Below are the code and all the weights of a small trained network. Each question names an input and a target symbol and asks about switching units off, where a switched-off unit gives its printed mean instead of its output.

import numpy as np


def w(rows, s, z=0):
    codes = np.array(rows[::2]) - 128.0
    scale = np.full(codes.shape[1], s)
    scale[-1] = z or s
    return codes * scale


def norm(h):
    return h / np.sqrt((h * h).mean(-1, keepdims=True) + 1e-5)


def f(y):
    return np.maximum(y, 0)


def softmax(a):
    e = np.exp(a - a.max(-1, keepdims=True))
    return e / e.sum(-1, keepdims=True)


def log_softmax(a):
    a = a - a.max(-1, keepdims=True)
    return a - np.log(np.exp(a).sum(-1, keepdims=True))


def net(x, mask):
    ids = ['αβγδεζηθλμξπστφ'.index(c) for c in x.split()]
    T = len(ids)
    res = E[ids] + P[:T]
    u = 0
    for l in range(2):
        r = norm(res)
        for j in range(2):
            rows = slice(2 * j, 2 * j + 2)
            q, k, v = (r @ M[l][rows].T for M in (Q, K, V))
            z = softmax(np.where(np.tri(T) > 0, q @ k.T / 2**0.5, -1e9)) @ v
            o = O[l][rows]
            res = res + np.where(mask[u + j], z, o[:, -1]) @ o[:, :-1]
        u += 2
        y = f(norm(res) @ A[l][:, :-1].T + A[l][:, -1])
        res = res + np.where(mask[u : u + 4], y, B[l][:, -1]) @ B[l][:, :-1]
        u += 4
    return log_softmax(norm(res)[-1] @ U[:, :-1].T + U[:, -1])


Q, K, V, O, A, B = {}, {}, {}, {}, {}, {}
E = w([
[174,173,82,171,204,211,58],'α',
[118,194,139,179,116,173,108],'β',
[172,141,117,142,142,209,39],'γ',
[114,137,161,142,70,184,191],'δ',
[113,191,129,94,124,215,118],'ε',
[158,112,185,142,83,161,115],'ζ',
[175,149,156,153,141,171,59],'η',
[173,144,67,116,110,119,167],'θ',
[118,137,149,221,184,152,150],'λ',
[141,99,222,248,181,145,192],'μ',
[181,97,149,149,95,187,91],'ξ',
[146,107,138,195,81,177,117],'π',
[137,146,184,123,138,188,141],'σ',
[158,113,166,173,112,171,85],'τ',
[161,171,107,152,189,185,31],'φ',
],0.011)
P = w([
[101,113,104,98,149,87,121],'0',
[68,188,221,187,7,205,74],'1',
[157,149,174,89,150,137,173],'2',
[133,166,192,198,54,214,107],'3',
[164,150,173,87,151,132,164],'4',
[132,122,147,174,85,213,89],'5',
[163,155,174,91,153,129,166],'6',
[143,79,129,174,84,223,96],'7',
[166,153,172,86,154,133,162],'8',
[125,84,112,191,127,209,117],'9',
[171,156,178,80,159,132,159],'10',
[91,69,66,145,164,193,123],'11',
],0.015)
Q[0] = w([
[50,119,110,191,92,149,99],'0.h0',
[25,73,178,173,105,120,66],'0.h0',
[254,151,145,71,170,125,178],'0.h1',
[164,139,46,159,83,98,162],'0.h1',
],0.0095)
K[0] = w([
[177,216,210,150,147,178,181],'0.h0',
[163,112,199,218,104,241,122],'0.h0',
[2,102,30,86,131,64,129],'0.h1',
[187,138,85,52,149,91,219],'0.h1',
],0.0095)
V[0] = w([
[206,110,28,88,105,194,187],'0.h0',
[123,211,189,235,101,249,140],'0.h0',
[1,129,205,57,158,173,121],'0.h1',
[114,129,2,83,131,19,206],'0.h1',
],0.0077)
O[0] = w([
[143,114,142,117,149,171,158,112],'0.h0',
[132,120,130,144,71,155,57,204],'0.h0',
[158,216,171,123,122,129,104,152],'0.h1',
[77,167,130,115,252,100,180,2],'0.h1',
],0.015,0.0088)
A[0] = w([
[108,179,102,26,53,146,197,156],'0.n0',
[56,47,200,185,97,115,200,86],'0.n1',
[2,152,31,223,7,231,63,252],'0.n2',
[201,199,92,109,219,183,215,53],'0.n3',
],0.0068,0.0041)
B[0] = w([
[157,107,150,195,171,161,38,148],'0.n0',
[94,148,122,94,77,131,69,134],'0.n1',
[190,2,187,100,71,217,61,250],'0.n2',
[100,105,199,139,46,168,148,171],'0.n3',
],0.0091,0.013)
Q[1] = w([
[60,46,32,129,103,106,140],'1.h0',
[175,136,180,43,187,146,137],'1.h0',
[45,55,8,232,46,126,121],'1.h1',
[185,189,228,95,108,148,80],'1.h1',
],0.013)
K[1] = w([
[245,129,177,163,122,185,178],'1.h0',
[72,165,129,64,198,18,177],'1.h0',
[234,119,195,193,22,227,116],'1.h1',
[37,88,116,115,152,79,60],'1.h1',
],0.012)
V[1] = w([
[185,92,150,10,82,96,198],'1.h0',
[108,87,155,55,44,210,95],'1.h0',
[132,151,142,114,62,23,86],'1.h1',
[93,95,197,243,103,129,197],'1.h1',
],0.012)
O[1] = w([
[129,173,106,192,117,118,213,142],'1.h0',
[161,186,43,92,131,181,96,249],'1.h0',
[48,138,109,108,79,97,138,149],'1.h1',
[121,147,160,248,112,134,63,126],'1.h1',
],0.015,0.012)
A[1] = w([
[138,247,106,80,48,53,146,1],'1.n0',
[80,104,214,205,171,137,153,54],'1.n1',
[101,45,169,196,188,216,103,127],'1.n2',
[132,100,71,79,129,113,178,20],'1.n3',
],0.012,0.0079)
B[1] = w([
[204,46,109,200,189,40,80,168],'1.n0',
[64,166,4,117,151,149,78,199],'1.n1',
[194,68,17,117,97,103,73,253],'1.n2',
[178,214,116,159,32,201,122,145],'1.n3',
],0.013,0.0063)
U = w([
[206,25,159,155,181,189,103,116],'α',
[114,189,111,10,174,76,68,31],'β',
[160,220,77,36,144,158,205,87],'γ',
[88,240,116,174,224,146,54,65],'δ',
[122,227,238,86,176,166,129,151],'ε',
[44,189,187,190,96,120,176,210],'ζ',
[117,128,121,91,72,58,203,142],'η',
[81,89,142,152,232,193,203,254],'θ',
[53,50,188,162,185,97,51,60],'λ',
[93,192,161,132,45,184,66,159],'μ',
[175,205,147,234,134,157,212,113],'ξ',
[65,41,2,127,163,194,139,18],'π',
[189,167,228,163,140,38,105,101],'σ',
[196,190,50,173,131,27,126,10],'τ',
[114,46,218,55,153,148,180,124],'φ',
],0.0099,0.0051)

Each question gives the input, a string of symbols that net reads in full, and the target symbol t.
The units are the heads (2 rows each of Q, K, V and O) and the neurons (one row each of A and B). Each row of codes is followed by its name. A weight is (code - 128) times the scale printed after its matrix; where a second scale follows, it is the last column's (O, A, B and U).
mask holds one flag per unit, layer by layer, with each layer's heads first. A switched-off unit (its flag False) gives its mean, the last column of its rows in O or B, instead of its output. The means were averaged over made-up inputs and are rounded, as every weight is.
A unit's drop is (log p(t) with every unit on - log p(t) with that unit switched off) / (log p(t) with every unit on - log p(t) with every unit switched off).
The circuit of an input: a set's keep is (log p(t) with only the set's units on - log p(t) with every unit switched off) / (log p(t) with every unit on - log p(t) with every unit switched off). Starting from all 12 units, units are removed one at a time, each time the one whose removal leaves the highest keep (on an exact tie, the one counted first), for as long as the keep stays at least 0.8.
circuit, biggest first: the units of the circuit, biggest drop first
most important unit: the unit with the biggest drop
top k neurons: the k neurons with the biggest drops, biggest first
top k neurons in layer l: the k neurons of layer l with the biggest drops, biggest first
heads that matter: for each layer, one digit per head in row order, 1 if its drop is at least 0.15 and else 0, layers parted by /
input β θ β γ η θ δ τ α, target β: heads that matter	11 / 11
input ξ φ η, target ξ: heads that matter	11 / 10
input θ φ ε τ θ θ τ β ε η μ, target θ: heads that matter	11 / 00
input ε λ ζ, target ε: circuit, biggest first	0.h1, 0.h0, 0.n2, 1.h0
input λ λ ξ τ τ θ θ θ β λ α, target λ: circuit, biggest first	1.h0, 0.h1, 0.n2
input τ τ θ ζ ε η φ λ θ, target τ: circuit, biggest first	0.h0, 1.n0, 0.n2
input α γ β γ φ θ α φ σ ε β, target α: heads that matter	11 / 11
input σ θ γ δ τ β ζ σ θ, target σ: most important unit	0.h1
input τ ξ λ θ θ δ σ ξ θ φ δ, target τ: circuit, biggest first	0.h0, 0.n2, 1.n0
input τ φ τ, target τ: circuit, biggest first	0.h0, 1.n0, 0.n2
input λ φ τ σ δ ε φ φ δ, target λ: circuit, biggest first	0.h1, 1.h0, 0.n2
input δ β μ γ λ, target δ: circuit, biggest first	0.h1, 0.n2
input π α τ η ξ μ ε λ ξ γ η, target π: top 3 neurons in layer 0	0.n2, 0.n3, 0.n1
input π μ γ, target π: top 2 neurons in layer 0	0.n2, 0.n3
input θ μ ε θ η ε α δ π, target θ: circuit, biggest first	0.h1
input η α ξ, target η: heads that matter	11 / 11
input γ μ α θ σ θ θ τ τ ζ β, target γ: heads that matter	11 / 01
input σ θ η, target σ: heads that matter	11 / 10
input η γ ζ α δ, target η: heads that matter	11 / 11
input δ θ β ζ δ γ η σ μ π τ, target δ: most important unit	1.n1
input λ ξ α β σ θ θ, target λ: circuit, biggest first	0.h1, 1.h0, 0.n2
input α β τ θ ζ, target α: top 2 neurons	0.n2, 0.n3
input θ δ α α ε μ α θ θ, target θ: heads that matter	01 / 00
input π γ α, target π: heads that matter	11 / 10
input π α π μ ε λ γ π π, target π: top 4 neurons	0.n2, 1.n1, 0.n3, 0.n1
input δ γ δ τ ζ δ θ α η, target δ: top 3 neurons	1.n1, 0.n2, 0.n3
input ζ σ η π σ τ λ θ η, target ζ: most important unit	0.h0
